Below is a small trained network, with its code and all its weights. Each question gives an input and a target symbol and asks what happens when units are switched off, that is, made to give their printed mean instead of their output.

import numpy as np


def w(rows, s, z=0):
    codes = np.array(rows[::2]) - 128.0
    scale = np.full(codes.shape[1], s)
    scale[-1] = z or s
    return codes * scale


def f(y):
    return y / 2 * (1 + np.tanh(0.7978845608 * (y + 0.044715 * y**3)))


def softmax(a):
    e = np.exp(a - a.max(-1, keepdims=True))
    return e / e.sum(-1, keepdims=True)


def log_softmax(a):
    a = a - a.max(-1, keepdims=True)
    return a - np.log(np.exp(a).sum(-1, keepdims=True))


def net(x, mask):
    ids = ['αγζηλμξψω'.index(c) for c in x.split()]
    T = len(ids)
    res = E[ids] + P[:T]
    u = 0
    for l in range(2):
        q, k, v = (res @ M[l].T for M in (Q, K, V))
        z = softmax(np.where(np.tri(T) > 0, q @ k.T / 2**0.5, -1e9)) @ v
        res = res + np.where(mask[u], z, O[l][:, -1]) @ O[l][:, :-1]
        u += 1
        y = f(res @ A[l][:, :-1].T + A[l][:, -1])
        res = res + np.where(mask[u : u + 12], y, B[l][:, -1]) @ B[l][:, :-1]
        u += 12
    return log_softmax(res[-1] @ U[:, :-1].T + U[:, -1])


Q, K, V, O, A, B = {}, {}, {}, {}, {}, {}
E = w([
[146,131,79,128,92,183,148,104,148,149,124,99],'α',
[130,68,125,133,63,195,136,116,150,199,153,143],'γ',
[126,99,133,142,130,151,64,109,103,71,131,124],'ζ',
[167,133,137,131,160,108,196,172,124,155,176,85],'η',
[253,112,113,88,90,151,140,166,89,67,139,113],'λ',
[181,127,52,59,161,126,157,101,140,114,48,134],'μ',
[111,198,159,156,122,85,131,111,120,166,103,83],'ξ',
[80,73,119,157,166,130,188,72,97,145,128,120],'ψ',
[133,92,187,158,164,173,126,165,129,115,108,202],'ω',
],0.025)
P = w([
[116,138,92,171,75,10,182,115,189,104,135,204],'0',
[62,140,62,117,161,154,159,124,133,55,159,164],'1',
[101,135,94,128,140,119,141,122,152,96,149,180],'2',
[100,125,80,150,154,115,155,140,159,113,118,152],'3',
[108,118,107,156,151,118,159,135,184,125,111,140],'4',
[124,113,111,138,134,134,147,138,161,125,115,139],'5',
[133,117,114,132,147,131,132,131,164,141,127,136],'6',
[143,120,100,125,149,127,116,140,143,166,133,141],'7',
[147,121,123,127,153,149,125,132,151,146,128,121],'8',
[157,116,165,126,146,139,115,110,195,179,138,123],'9',
[162,118,125,140,156,151,131,144,148,172,111,92],'10',
[177,119,142,133,150,161,115,126,149,176,129,96],'11',
[194,120,170,122,145,168,95,95,168,180,151,102],'12',
[207,126,136,121,144,196,94,114,99,146,144,89],'13',
],0.013)
Q[0] = w([
[130,148,112,135,96,153,201,120,130,148,187,132],'L0H1',
[185,89,132,97,145,57,255,115,96,117,219,111],'L0H1',
],0.014)
K[0] = w([
[89,114,58,180,62,113,122,185,198,74,188,148],'L0H1',
[31,136,75,77,59,9,166,172,186,32,154,208],'L0H1',
],0.011)
V[0] = w([
[94,200,22,58,114,108,118,55,181,166,52,152],'L0H1',
[76,178,68,203,100,114,2,84,153,12,217,86],'L0H1',
],0.0075)
O[0] = w([
[153,106,162,70,94,170,119,123,70,7,111,101,200],'L0H1',
[89,70,101,119,135,50,121,200,171,195,46,95,251],'L0H1',
],0.011,0.0029)
A[0] = w([
[31,206,148,114,16,133,137,109,93,89,166,87,134],'L0N1',
[95,255,29,68,155,106,173,113,211,115,113,182,167],'L0N2',
[87,112,149,126,160,29,180,93,79,113,188,106,69],'L0N3',
[70,153,95,150,163,118,62,160,135,115,127,144,145],'L0N4',
[108,79,197,80,170,190,122,128,96,149,167,139,23],'L0N5',
[146,157,192,163,134,130,84,151,101,131,140,184,133],'L0N6',
[205,205,141,106,87,55,149,230,159,79,171,130,6],'L0N7',
[129,175,108,186,170,145,105,178,163,84,140,218,162],'L0N8',
[143,164,148,194,90,77,116,198,131,151,118,67,101],'L0N9',
[189,144,128,76,102,149,90,201,176,137,163,109,39],'L0N10',
[203,120,97,88,138,175,119,109,144,142,78,116,123],'L0N11',
[67,217,193,105,110,131,91,140,89,179,59,110,59],'L0N12',
],0.0092,0.0024)
B[0] = w([
[155,33,148,224,92,103,91,95,185,250,138,221,178],'L0N1',
[111,27,166,169,75,142,105,107,72,233,39,202,164],'L0N2',
[149,159,199,42,116,116,177,137,83,48,213,55,190],'L0N3',
[212,111,176,248,37,165,165,104,207,140,149,95,215],'L0N4',
[217,211,133,128,99,123,199,179,92,98,89,90,201],'L0N5',
[73,177,102,17,122,122,103,254,74,124,120,112,164],'L0N6',
[84,88,119,157,117,145,177,64,52,171,3,137,217],'L0N7',
[62,222,91,152,174,31,159,207,120,170,197,84,182],'L0N8',
[71,101,118,114,162,216,131,23,91,96,180,132,224],'L0N9',
[170,128,125,195,159,55,192,104,107,85,93,24,191],'L0N10',
[58,221,158,123,158,132,178,207,223,212,229,119,254],'L0N11',
[51,193,137,54,107,46,56,157,32,199,94,97,140],'L0N12',
],0.0071,0.0061)
Q[1] = w([
[72,140,164,153,101,94,87,59,53,132,124,44],'L1H1',
[148,95,158,111,142,7,241,95,50,89,199,97],'L1H1',
],0.012)
K[1] = w([
[94,118,155,167,107,90,84,98,97,124,88,126],'L1H1',
[51,108,86,145,52,19,202,113,140,42,134,245],'L1H1',
],0.012)
V[1] = w([
[89,127,151,91,168,153,177,89,65,160,137,114],'L1H1',
[110,97,163,117,188,163,65,100,73,94,253,112],'L1H1',
],0.012)
O[1] = w([
[254,108,124,102,108,53,59,151,145,109,206,241,166],'L1H1',
[13,91,128,170,64,105,134,61,129,111,109,62,2],'L1H1',
],0.0099,0.0089)
A[1] = w([
[161,144,197,141,193,115,91,215,56,42,143,59,93],'L1N1',
[113,250,172,58,170,156,60,127,67,94,78,153,3],'L1N2',
[117,146,74,146,131,93,131,127,214,169,152,183,89],'L1N3',
[97,175,122,21,109,234,153,109,162,105,105,75,141],'L1N4',
[90,66,73,190,101,85,43,137,184,136,40,163,107],'L1N5',
[181,96,201,143,115,114,90,198,144,105,126,187,113],'L1N6',
[90,150,165,133,140,136,208,96,156,54,214,110,118],'L1N7',
[96,96,118,175,84,148,43,134,215,87,31,142,98],'L1N8',
[185,69,67,89,151,168,163,85,198,189,84,159,95],'L1N9',
[91,105,108,118,178,176,41,212,124,166,123,170,136],'L1N10',
[176,37,92,60,153,176,120,111,140,59,183,73,69],'L1N11',
[138,32,91,1,154,160,37,160,164,158,70,12,127],'L1N12',
],0.0083,0.0047)
B[1] = w([
[61,85,163,97,121,131,76,68,131,147,91,186,209],'L1N1',
[157,21,94,246,142,125,169,146,186,94,98,49,162],'L1N2',
[75,46,174,169,93,149,149,130,119,35,95,155,180],'L1N3',
[93,121,98,119,119,65,3,144,99,73,254,189,198],'L1N4',
[167,165,130,33,49,31,193,154,186,130,94,119,171],'L1N5',
[20,198,118,123,110,179,150,128,151,105,130,52,254],'L1N6',
[176,158,95,107,202,172,130,178,138,137,54,77,174],'L1N7',
[237,79,110,100,173,58,100,58,23,83,187,89,171],'L1N8',
[61,46,72,136,84,131,69,92,118,137,125,115,230],'L1N9',
[168,113,124,104,105,122,164,29,83,153,111,79,195],'L1N10',
[136,142,152,192,60,47,143,139,141,210,96,147,187],'L1N11',
[154,219,221,200,101,132,198,156,162,104,120,192,211],'L1N12',
],0.0082,0.016)
U = w([
[148,73,187,154,179,128,77,188,56,68,91,148,65],'α',
[82,206,105,102,187,165,100,113,2,71,139,19,131],'γ',
[13,191,104,189,161,111,218,211,81,167,120,54,91],'ζ',
[175,177,74,159,111,162,166,224,160,108,249,144,119],'η',
[114,78,39,139,102,225,157,112,127,172,153,114,179],'λ',
[167,197,191,150,140,212,170,106,64,106,84,109,48],'μ',
[52,207,121,12,94,56,104,180,107,202,61,113,114],'ξ',
[205,110,98,179,135,46,222,140,85,80,135,10,124],'ψ',
[238,219,78,102,224,144,159,215,102,176,163,140,253],'ω',
],0.0036,0.0045)

Each question gives the input, a string of symbols that net reads in full, and the target symbol t.
The units are the heads (2 rows each of Q, K, V and O) and the neurons (one row each of A and B). Each row of codes is followed by its name. A weight is (code - 128) times the scale printed after its matrix; where a second scale follows, it is the last column's (O, A, B and U).
mask holds one flag per unit, layer by layer, with each layer's heads first. A switched-off unit (its flag False) gives its mean, the last column of its rows in O or B, instead of its output. The means were averaged over made-up inputs and are rounded, as every weight is.
A unit's drop is (log p(t) with every unit on - log p(t) with that unit switched off) / (log p(t) with every unit on - log p(t) with every unit switched off).
The circuit of an input: a set's keep is (log p(t) with only the set's units on - log p(t) with every unit switched off) / (log p(t) with every unit on - log p(t) with every unit switched off). Starting from the 12 units with the biggest drops (on a tie, the unit counted first), units are removed one at a time, each time the one whose removal leaves the highest keep (on an exact tie, the one counted first), for as long as the keep stays at least 0.8.
units of the circuit, in order: the units of the circuit, biggest drop first
most important unit: the unit with the biggest drop
k most important neurons: the k neurons with the biggest drops, biggest first
top k neurons in layer l: the k neurons of layer l with the biggest drops, biggest first
input α ζ η α ζ γ η ζ λ ψ, target α: most important unit : L0H1
input λ η ω ζ ζ ζ η ζ ω α, target λ: units of the circuit, in order : L1N9; L0H1; L0N2; L0N8
input ψ ζ ξ ψ ψ ζ ω ζ η ζ, target η: top 2 neurons in layer 0 : L0N7; L0N3
input ξ λ ψ λ λ α λ μ, target λ: units of the circuit, in order : L0N2; L1N9
input ψ ζ ζ ξ ψ ζ, target ξ: 4 most important neurons : L0N9; L0N12; L0N11; L1N6
input λ ψ ζ ψ λ ζ ζ η λ, target λ: top 3 neurons in layer 0 : L0N7; L0N10; L0N3
input ψ ω η λ ψ η λ ζ λ ζ γ η, target ψ: units of the circuit, in order : L1H1; L0N3; L0N7; L0N10
input λ γ γ ψ μ, target λ: 2 most important neurons : L0N2; L0N3
input ζ α ω ζ λ ψ α ψ η ψ λ η ζ ψ, target ζ: units of the circuit, in order : L0H1; L1N12
input ζ μ ζ η ψ ζ ψ η ω μ, target η: units of the circuit, in order : L0H1; L0N11; L1N4
input ω ψ ζ η λ ζ ψ η, target ω: 2 most important neurons : L0N3; L1N6
input α μ ζ ω ψ ζ λ ζ, target λ: top 2 neurons in layer 0 : L0N11; L0N7
input ψ ζ ζ ζ ζ ζ ζ λ λ ψ ζ λ γ ψ, target ψ: top 2 neurons in layer 0 : L0N3; L0N5
input ψ ζ γ ψ, target ψ: units of the circuit, in order : L1H1; L0N3; L0H1
input η λ ζ λ ζ ψ, target η: units of the circuit, in order : L1H1; L0N7; L0H1; L0N3
input η ψ μ γ ω γ ζ ψ ψ ψ η μ ζ λ, target η: 2 most important neurons : L0N10; L0N11
input ψ ψ ζ ζ, target ψ: most important unit : L1N8
input ξ ψ ψ ζ α ζ ψ ξ λ, target ξ: 4 most important neurons : L1N1; L0N10; L0N9; L1N6
input γ ω γ ξ α ζ ζ ζ ω ζ ψ ζ ψ, target γ: 3 most important neurons : L1N4; L0N7; L0N1
input μ ψ ψ ω ξ η ψ α ψ ψ ζ ζ η, target μ: top neuron in layer 1 : L1N1
input α λ λ λ ζ ζ ζ ω η, target α: 2 most important neurons : L1N1; L1N4
input μ ψ ψ η ζ ζ λ, target μ: top 2 neurons in layer 0 : L0N1; L0N7
input γ ζ ζ η ψ λ ζ ζ γ η ζ ζ, target ψ: top 3 neurons in layer 1 : L1N5; L1N8; L1N1
input λ ξ α ζ λ, target λ: top 3 neurons in layer 1 : L1N9; L1N6; L1N1
input λ ψ ζ η ξ α ω ζ ζ μ ζ ζ λ η, target λ: 3 most important neurons : L0N7; L1N9; L1N1
input λ ξ ζ ζ ζ ζ η ζ ξ ζ η ζ, target η: top 2 neurons in layer 1 : L1N1; L1N9
input ψ ζ ψ ζ μ ψ ζ λ ψ ζ ζ ψ η, target ψ: 3 most important neurons : L0N3; L0N7; L0N10
